Each row has a hidden stage along a path, written after it and counted from one end. A new block has a new path.
[ -2 -31   0  -2 -17  12  32 -11  16 -17   5 -10  -4  13 -15  -3  -3  -2
 -15   7  12   1   6  -5  -6   5  -5  11   6 -18   6  -5 -10   1   5   4
  13  -8  -1 -21  10] : 2
[  0 -37   4  -1 -16   5  16 -15   7 -10   4  -4  11  -8  -6  -1  -4   2
  11   0   7  -7   8  -6  -5   0  -3   3   0 -14   4 -10 -19   7   4   1
   3  -7   3 -18   2] : 5
[  1 -12   8  -5 -18   4  16  -5   8  -5 -19 -10 -14  -3  -6  -3  -3   5
  16   8   7  -5   5  -8  -8  -1  -5   7   0  -1   0  -7 -30   5   2   1
  -8  -3   1 -24  -5] : 8
[ -3 -25  14  -4 -19   4  32 -15  13  -8 -25  -5  -8  10  -8   1   1  -3
   2  11  13  -6   3  -8 -12  -1  -7  12   1  -8   5 -19 -18   2   1  17
   1   2  -4 -15   1] : 6
[  9 -33   1   2 -20   4  21 -10   7  -6  -6 -11 -11  -1  -8  -3  -3  -3
   0   2   1 -15   8 -10  -3   5  -4   6   5 -17  -1  -8 -23   5   2   1
   3  -9  -1 -31   6] : 5
[ -6 -31  -3   0 -13   2  13 -12   5  -4  33  -6   0  15   5  -1  -1   1
  -5  -5  -4   3   2   0   7   5  -1   9  -2  -7  -2  -5  -5  -3   2   5
  -1  -6  -1   0   5] : 1
[ -1 -34   8  -5 -29   2  17 -17  11  -9  18  -9  -8  27  -5   8  -1   0
  22  -2  10   3   5   1   4  -4  -2  -7  -1  -7   3  -8 -19   2   4  -4
 -10  -7  -2 -20   1] : 4
[ -1 -37   0  -3 -18   2  22 -11  10   2  35   0  -7  16   0  -6   3   5
  -4  10   8   0   2  -3   7  -1  -4  14   7  -7   1  -6  -1  -1   0  -3
   0 -11  -1   0   5] : 1
[  1 -13  13  -4 -28  -3  24 -13  17  12 -30   5 -13  12  -3  -2  -6  -6
  16  27   6  -8  -3   0  -2   3  -4  12  -4  -1   6 -20  -8  -2   0  -7
  -5  -5  -2  -2   6] : 7
[ -1 -30   1  -2 -24  -2  13 -19  19 -14 -16  -2 -16  -2  -6 -15  -1   1
  31  12   1 -15  -6  -6  -3   3  -4   9  -3  -9  -4 -18 -19   8   6  -8
  -4  -5  -1 -20  14] : 7
[  2 -37   0  -5 -21  10  25 -13  10  -9  -2  -4  -6  -2  -9  -3  -8   3
  13   4  11  -5   2 -13  -5   5  -6   7   3 -10   1  -7 -27   5   2  -1
   0  -3   1 -20   7] : 5
[  5 -23   5   0 -16   3  27  -9  12 -23  -7 -14  -3  -3  -5  -4 -10   4
  11  -6   3  -4   7  -9  -3   3  -5   7   0  -9  -2  -1 -22   7  -2   0
  -1   0   3 -25   1] : 7
[ -2 -33   2   4 -17   6  24 -13   9 -12  -6  -2 -16  -3  -8  -2  -5  -1
  17  -5  13 -11   8  -5  -5   3   0   8   3 -17  -1   0 -20   4   3   1
   2 -12  -1 -28   6] : 4
[  6 -32   6  -4 -14   7  40 -13   4   1   5 -11  -8  21   1  -2  -5  -2
 -17   8   9   6   8  -3   7   7  -1  14   6  -9   5  -8  -6  -5   3   5
   8  -7  -5   1   1] : 1
[  0 -27   9  -5 -25   4  33 -13  16  -7 -23  -1 -11   7 -12  -2  -2  -7
   6  43  11  -4   5  -8  -4   2  -7   9   2  -4  13  -4 -16   4   2   0
  -4  -6  23 -17  -1] : 5
[  5 -36  -4   2 -16   3  25 -15   9 -10  18 -22   0  17 -13  -3  -6   0
   2  -1   8  -4   6 -10   2   5  -4   4   0 -15   3 -11 -13   7   5   8
  -4  -1  -1 -15   4] : 3
[  2 -33   8  -4 -17   3  26 -10   9  -7   3 -10 -10  14  -6  -1   2   9
   9   1   7   6   5  -1  -5  -1  -3  11   8 -14   4 -19 -21   5  -2   7
  -3 -11   6 -20  -3] : 4
[  0 -28   3  13 -20   9  29  -7  14 -11  -6 -10  -6   4  -5   8  -3  -4
   7  -3  14  12   5  -9  -6   4  -3   8   1 -11   2  -3 -23   3   5   4
  -3  -3   1 -28   5] : 5

Each row has a hidden stage along a path, written after it and counted from one end. A new block has a new path.
[ -1   0  -3   8  -9   2  -4   2  -4  22  -2   7  -1  13   5  -6   6   3
  -3   5   7 -13 -12  -3   2   9   9   0 -16  -3   6  30  -6   4  -7   0
   0  27   0  10  13] : 2
[-22  14  -1  22 -22   6   6  -7   1  -6   2  20  22   5   2 -13  -7  11
 -44  18  -7 -24   0   1  -8 -21  19   8 -22 -12   0  35  12   6 -17   6
 -15  45   9   0  23] : 0
[  6   4  -4 -10   7  -6 -11   9   4  12 -19  22  -3   6   2   0   0  -1
  -6  -2   3  -6  -4  11   1 -11  20  -5  -8  15   3 -11  -2  -5  12  -1
   9 -11  -3  -4  -5] : 3
[  0   5  -7  -8  12   9 -13  10   1  20 -12  17 -11   7   2   2  11  -6
  26  -2   3   4   2  -1   8  17  21   0  -8   3   1  -3  -6  -7  -1   2
  13 -19   4   1   6] : 4
[-17  -4  -1   8 -24   6  -5  -6  -2   6  -1   6  16   7  -1 -15   3  12
 -24   9   1 -28  -9  -6  -9   7  13   5 -15  -1  -6  28  11   4  -9   0
 -11  38   9  11  20] : 1
[  1  -5  -1  -9  11   1   4  10   5  26 -17  24 -11   5   8   2   8  -3
  26  -5  -1   6   7  -5   6   4  21  -4 -11  13   1 -14  -3  -4   5  -4
  15 -20  -3   3   2] : 4
[ -2  -9  -3 -10  -1   4   9   1  -2   6 -10  -9  10  14   8 -10   7  25
  -5  -5   6 -22  -3  -4  -5 -16  12   3  -5  13  -4   8   2   2   5  -3
   0  27   6  14   4] : 2
[  1   5  -2  -2   2  -1   6   0  -2   7  -5  13   1  11   4  -4  -4   9
  -8   6  -2 -13  -4   2   4 -18  14  -3 -15  17   8   9  -3   3   3   0
   3   8   0   7   9] : 3
[ -8  -4  -3  13 -14  -2   8  -7  -2   3   6  12  20   8   1 -11  -6  19
 -38  13   0 -26  -1  -2  -6 -22   4   7 -19   2  -2  38   5   2  -4  -1
 -10  42  16   4  23] : 1
[-11   9   0  20 -22   2  12   4   0  -9   6  19  22  -2   1  -5  -6   7
 -46  18  -6 -24  -6  -9  -8 -23  17  10 -17  -6   2  33  10  -2 -12   3
 -11  48  12   0  29] : 0
[  0   3 -10 -12   4   5 -20   6   2  20 -13  21 -10  -1  -7  -2  -5  -1
  21  -6  -1   6   1  -2   7  24  24  -6 -17  -5  -1 -11   1  -8   7   5
   4 -23  -4   0   1] : 4
[  0   2  -6 -13  12   1 -10   7   4  24 -15  19 -14   9  -2  -1  -6  -5
  24   1   2   0  -5  -4   6   8  14   2 -15   7   1  -9  -1  -8   2   2
  13 -15  -4   2   5] : 4
[ -9   6  -4  20 -23   2  14 -12  -1 -21   5  20  24   2   8  -9  -4  16
 -50   6  -1 -24   1  -3 -14 -34  15   7 -18  -3 -13  28   7  10 -11   2
 -14  44   8   0  19] : 0
[  2  -1 -10  -9 -11   0  -7   8   2  21 -14   8  -2  20   1  -9   6   0
  13  -6   5 -16  -6  -6  -1  21  15  -3 -18   1   3   6   3   1   1  -2
  10  -3  -3  10   9] : 3
[ -3  -3 -11  -3  -3   0 -12   3   0  34 -12  14  -7   7   2  -4   2   3
  -3  -3   4 -19  -5  -7   2  15   6   1 -17   9   4  15  -6  -2  -1   3
  -4   5   3  -5   4] : 3
[-13  -1  -4   1 -13  -4   8  -5   5 -21   1   1  15   1   3 -10   1  25
 -35   1  -4 -28   0  -2 -16 -41  20  12  -8   1 -10   9  12   4  -3  -3
  -9  51  12   6  18] : 0
